Here is a tiny trained network, its code and every weight. The questions are about switching its units off for an input and a target symbol, where a switched-off unit gives its printed mean instead of its output.

import numpy as np


def w(rows, s, z=0):
    codes = np.array(rows[::2]) - 128.0
    scale = np.full(codes.shape[1], s)
    scale[-1] = z or s
    return codes * scale


def f(y):
    return y / 2 * (1 + np.tanh(0.7978845608 * (y + 0.044715 * y**3)))


def softmax(a):
    e = np.exp(a - a.max(-1, keepdims=True))
    return e / e.sum(-1, keepdims=True)


def log_softmax(a):
    a = a - a.max(-1, keepdims=True)
    return a - np.log(np.exp(a).sum(-1, keepdims=True))


def net(x, mask):
    ids = ['αεηλμξστφψ'.index(c) for c in x.split()]
    T = len(ids)
    res = E[ids] + P[:T]
    u = 0
    for l in range(2):
        r = res
        for j in range(2):
            rows = slice(2 * j, 2 * j + 2)
            q, k, v = (r @ M[l][rows].T for M in (Q, K, V))
            z = softmax(np.where(np.tri(T) > 0, q @ k.T / 2**0.5, -1e9)) @ v
            o = O[l][rows]
            res = res + np.where(mask[u + j], z, o[:, -1]) @ o[:, :-1]
        u += 2
        y = f(res @ A[l][:, :-1].T + A[l][:, -1])
        res = res + np.where(mask[u : u + 12], y, B[l][:, -1]) @ B[l][:, :-1]
        u += 12
    return log_softmax(res[-1] @ U[:, :-1].T + U[:, -1])


Q, K, V, O, A, B = {}, {}, {}, {}, {}, {}
E = w([
[110,116,113,74,92,106,138,110],'α',
[97,108,85,73,91,112,142,114],'ε',
[80,103,42,102,109,133,144,123],'η',
[141,114,141,30,89,117,137,106],'λ',
[142,60,129,111,149,77,139,85],'μ',
[93,133,6,59,83,183,166,147],'ξ',
[107,117,112,108,86,72,185,123],'σ',
[97,73,90,2,129,138,111,103],'τ',
[179,150,96,221,193,113,152,157],'φ',
[195,147,183,112,204,129,82,190],'ψ',
],0.017)
P = w([
[194,131,216,146,85,117,132,106],'0',
[147,68,99,164,75,128,85,152],'1',
[59,116,133,177,122,95,135,113],'2',
[97,72,202,159,143,243,159,143],'3',
[182,81,72,137,77,141,111,167],'4',
[99,151,157,132,126,86,159,127],'5',
[193,184,154,96,139,181,116,92],'6',
[143,44,95,138,113,146,124,171],'7',
[91,180,125,103,161,87,178,150],'8',
[137,120,199,104,192,214,250,157],'9',
[172,68,79,168,87,153,88,151],'10',
[99,191,133,118,146,98,171,154],'11',
],0.016)
Q[0] = w([
[158,155,135,167,62,55,98,175],'0.h1',
[196,132,191,149,177,150,98,124],'0.h1',
[254,16,61,105,59,106,168,220],'0.h2',
[122,165,86,187,134,129,168,79],'0.h2',
],0.0083)
K[0] = w([
[87,65,192,185,90,234,148,104],'0.h1',
[135,152,146,160,69,122,57,123],'0.h1',
[77,153,105,46,254,94,227,127],'0.h2',
[119,114,104,253,109,165,178,81],'0.h2',
],0.0083)
V[0] = w([
[81,240,39,95,204,2,77,59],'0.h1',
[47,152,118,151,126,53,88,93],'0.h1',
[99,148,118,70,104,191,86,134],'0.h2',
[76,111,146,135,78,123,154,144],'0.h2',
],0.0051)
O[0] = w([
[121,128,210,148,111,92,129,134,1],'0.h1',
[179,165,96,93,96,135,126,155,83],'0.h1',
[164,178,136,149,116,116,94,201,82],'0.h2',
[76,75,141,246,211,120,147,3,168],'0.h2',
],0.007,0.0032)
A[0] = w([
[128,93,69,172,118,90,131,103,16],'0.n1',
[112,168,238,216,215,85,53,108,111],'0.n2',
[167,131,149,82,205,142,88,46,243],'0.n3',
[38,161,155,103,63,116,128,28,121],'0.n4',
[116,114,209,108,161,126,100,47,2],'0.n5',
[61,158,207,133,139,195,185,105,211],'0.n6',
[134,80,95,97,127,97,25,223,58],'0.n7',
[78,133,151,70,1,146,133,141,136],'0.n8',
[78,117,79,128,138,215,135,109,183],'0.n9',
[99,186,180,71,176,110,158,155,118],'0.n10',
[63,116,167,172,104,169,103,118,176],'0.n11',
[165,61,133,91,132,135,163,203,208],'0.n12',
],0.0094,0.0057)
B[0] = w([
[193,174,186,40,163,117,96,56,154],'0.n1',
[183,79,80,96,254,38,159,195,151],'0.n2',
[88,126,108,51,78,112,166,190,219],'0.n3',
[139,133,87,116,199,92,120,219,180],'0.n4',
[151,106,201,143,199,132,172,116,131],'0.n5',
[129,68,140,138,112,84,111,212,211],'0.n6',
[129,173,104,198,94,153,112,201,159],'0.n7',
[187,94,152,160,230,79,127,100,192],'0.n8',
[156,81,164,127,144,82,165,130,218],'0.n9',
[95,111,128,189,152,127,161,105,167],'0.n10',
[185,77,89,149,156,96,86,116,142],'0.n11',
[91,164,98,236,113,190,91,52,254],'0.n12',
],0.0092,0.0071)
Q[1] = w([
[144,79,213,162,91,117,175,157],'1.h1',
[94,54,197,193,153,128,102,131],'1.h1',
[131,88,1,238,97,154,132,28],'1.h2',
[92,62,208,214,131,134,139,132],'1.h2',
],0.0098)
K[1] = w([
[151,113,161,85,146,158,137,147],'1.h1',
[110,216,90,108,107,132,184,112],'1.h1',
[57,153,119,138,194,175,164,121],'1.h2',
[152,254,122,65,77,144,196,125],'1.h2',
],0.013)
V[1] = w([
[151,119,66,64,191,134,58,138],'1.h1',
[78,149,68,184,112,8,96,149],'1.h1',
[77,167,255,103,123,88,34,173],'1.h2',
[222,174,155,163,161,120,157,191],'1.h2',
],0.011)
O[1] = w([
[154,160,114,55,114,25,10,161,163],'1.h1',
[25,119,194,251,86,52,126,182,178],'1.h1',
[200,206,103,47,69,96,234,166,11],'1.h2',
[122,160,233,3,185,174,66,181,182],'1.h2',
],0.011)
A[1] = w([
[106,83,99,142,46,152,117,76,24],'1.n1',
[141,84,177,107,75,104,155,6,253],'1.n2',
[186,98,136,74,106,137,178,162,38],'1.n3',
[165,127,197,165,166,214,106,121,116],'1.n4',
[114,92,167,136,127,129,175,159,75],'1.n5',
[147,166,134,125,69,77,176,34,130],'1.n6',
[126,108,148,136,141,201,224,95,172],'1.n7',
[129,193,98,180,136,97,130,86,63],'1.n8',
[145,100,61,125,41,147,87,163,42],'1.n9',
[212,119,97,103,102,144,72,119,158],'1.n10',
[123,122,98,125,181,91,70,75,12],'1.n11',
[171,129,117,145,114,191,36,102,82],'1.n12',
],0.014,0.0057)
B[1] = w([
[99,169,70,99,61,132,179,170,174],'1.n1',
[110,178,74,144,188,117,85,65,175],'1.n2',
[110,62,70,88,79,136,220,95,156],'1.n3',
[120,114,80,147,72,158,109,124,238],'1.n4',
[161,208,159,120,113,79,136,125,175],'1.n5',
[100,39,168,114,92,122,166,202,134],'1.n6',
[158,136,160,98,191,229,129,160,162],'1.n7',
[144,13,174,113,105,128,91,156,146],'1.n8',
[253,136,154,45,111,181,69,178,147],'1.n9',
[127,159,105,184,34,170,91,121,149],'1.n10',
[160,138,134,113,94,109,182,137,253],'1.n11',
[179,88,157,138,131,113,172,118,217],'1.n12',
],0.015,0.016)
U = w([
[149,103,186,71,150,64,224,160,122],'α',
[114,113,127,127,175,83,85,130,245],'ε',
[8,138,61,200,123,126,110,145,158],'η',
[100,135,161,131,85,138,228,147,15],'λ',
[129,118,123,120,165,137,126,144,141],'μ',
[134,61,158,131,142,122,121,91,57],'ξ',
[153,187,196,135,99,139,164,133,143],'σ',
[144,157,84,123,122,100,97,126,129],'τ',
[87,122,136,137,121,152,33,155,106],'φ',
[107,128,168,85,83,127,165,207,7],'ψ',
],0.011,0.012)

Each question gives the input, a string of symbols that net reads in full, and the target symbol t.
The units are the heads (2 rows each of Q, K, V and O) and the neurons (one row each of A and B). Each row of codes is followed by its name. A weight is (code - 128) times the scale printed after its matrix; where a second scale follows, it is the last column's (O, A, B and U).
mask holds one flag per unit, layer by layer, with each layer's heads first. A switched-off unit (its flag False) gives its mean, the last column of its rows in O or B, instead of its output. The means were averaged over made-up inputs and are rounded, as every weight is.
A unit's drop is (log p(t) with every unit on - log p(t) with that unit switched off) / (log p(t) with every unit on - log p(t) with every unit switched off).
The circuit of an input: a set's keep is (log p(t) with only the set's units on - log p(t) with every unit switched off) / (log p(t) with every unit on - log p(t) with every unit switched off). Starting from the 12 units with the biggest drops (on a tie, the unit counted first), units are removed one at a time, each time the one whose removal leaves the highest keep (on an exact tie, the one counted first), for as long as the keep stays at least 0.8.
circuit, biggest first: the units of the circuit, biggest drop first
k most important neurons: the k neurons with the biggest drops, biggest first
k most important neurons of layer l: the k neurons of layer l with the biggest drops, biggest first
input φ μ η ξ α ξ μ α, target λ: circuit, biggest first	(1.n12 1.n1 1.n11 1.h2)
input α η τ η ε φ ξ μ, target ξ: 3 most important neurons of layer 0	(0.n9 0.n8 0.n6)
input μ μ μ ξ ψ ξ ξ μ η σ, target ξ: circuit, biggest first	(1.h1 1.h2)
input η ψ μ α τ ε ξ φ τ μ ξ α, target ε: circuit, biggest first	(1.n4 1.n12 1.n1)
input α φ η, target α: 2 most important neurons	(1.n11 0.n4)
input φ η φ ε μ α μ, target ε: 2 most important neurons	(0.n11 0.n6)
input μ φ σ τ ψ η, target α: circuit, biggest first	(1.n4)
input σ μ τ σ α α μ μ μ τ, target μ: 3 most important neurons of layer 1	(1.n7 1.n11 1.n2)
input σ τ μ η φ ε τ τ, target ψ: circuit, biggest first	(1.n1 1.n9 1.h2)
input μ φ φ η μ μ ξ τ μ ε ψ, target φ: circuit, biggest first	(1.n11 0.n7)
input τ σ μ τ μ σ φ η ε τ μ μ, target η: 2 most important neurons	(0.n8 0.n9)
input ε ε ψ ε ψ τ ξ ξ φ α, target ξ: 2 most important neurons	(1.n12 0.n12)
input ε τ τ σ φ σ η τ η, target ε: 3 most important neurons of layer 0	(0.n12 0.n4 0.n3)
input ε φ φ τ λ τ σ ξ φ τ η ξ, target ε: most important neuron of layer 0	(0.n12)
input μ μ σ μ μ σ τ τ μ η, target τ: circuit, biggest first	(1.h1 1.h2 0.n3 0.n6)
input η ξ μ ε ξ, target λ: 2 most important neurons	(1.n11 1.n12)
input ψ σ μ σ ψ, target φ: 2 most important neurons	(1.n11 1.n9)
input σ φ φ, target ε: 4 most important neurons of layer 0	(0.n12 0.n2 0.n3 0.n1)
input λ φ η η, target λ: 4 most important neurons of layer 0	(0.n9 0.n3 0.n6 0.n5)
input μ τ λ σ τ λ φ μ ξ ψ ε, target φ: 3 most important neurons	(0.n12 0.n10 0.n6)
input λ σ η η σ μ φ, target η: circuit, biggest first	(1.h2)
input τ φ λ μ α α α μ φ η μ, target ξ: 3 most important neurons	(0.n6 1.n12 1.n4)
input ε η φ μ α, target ξ: 4 most important neurons of layer 0	(0.n6 0.n3 0.n2 0.n11)
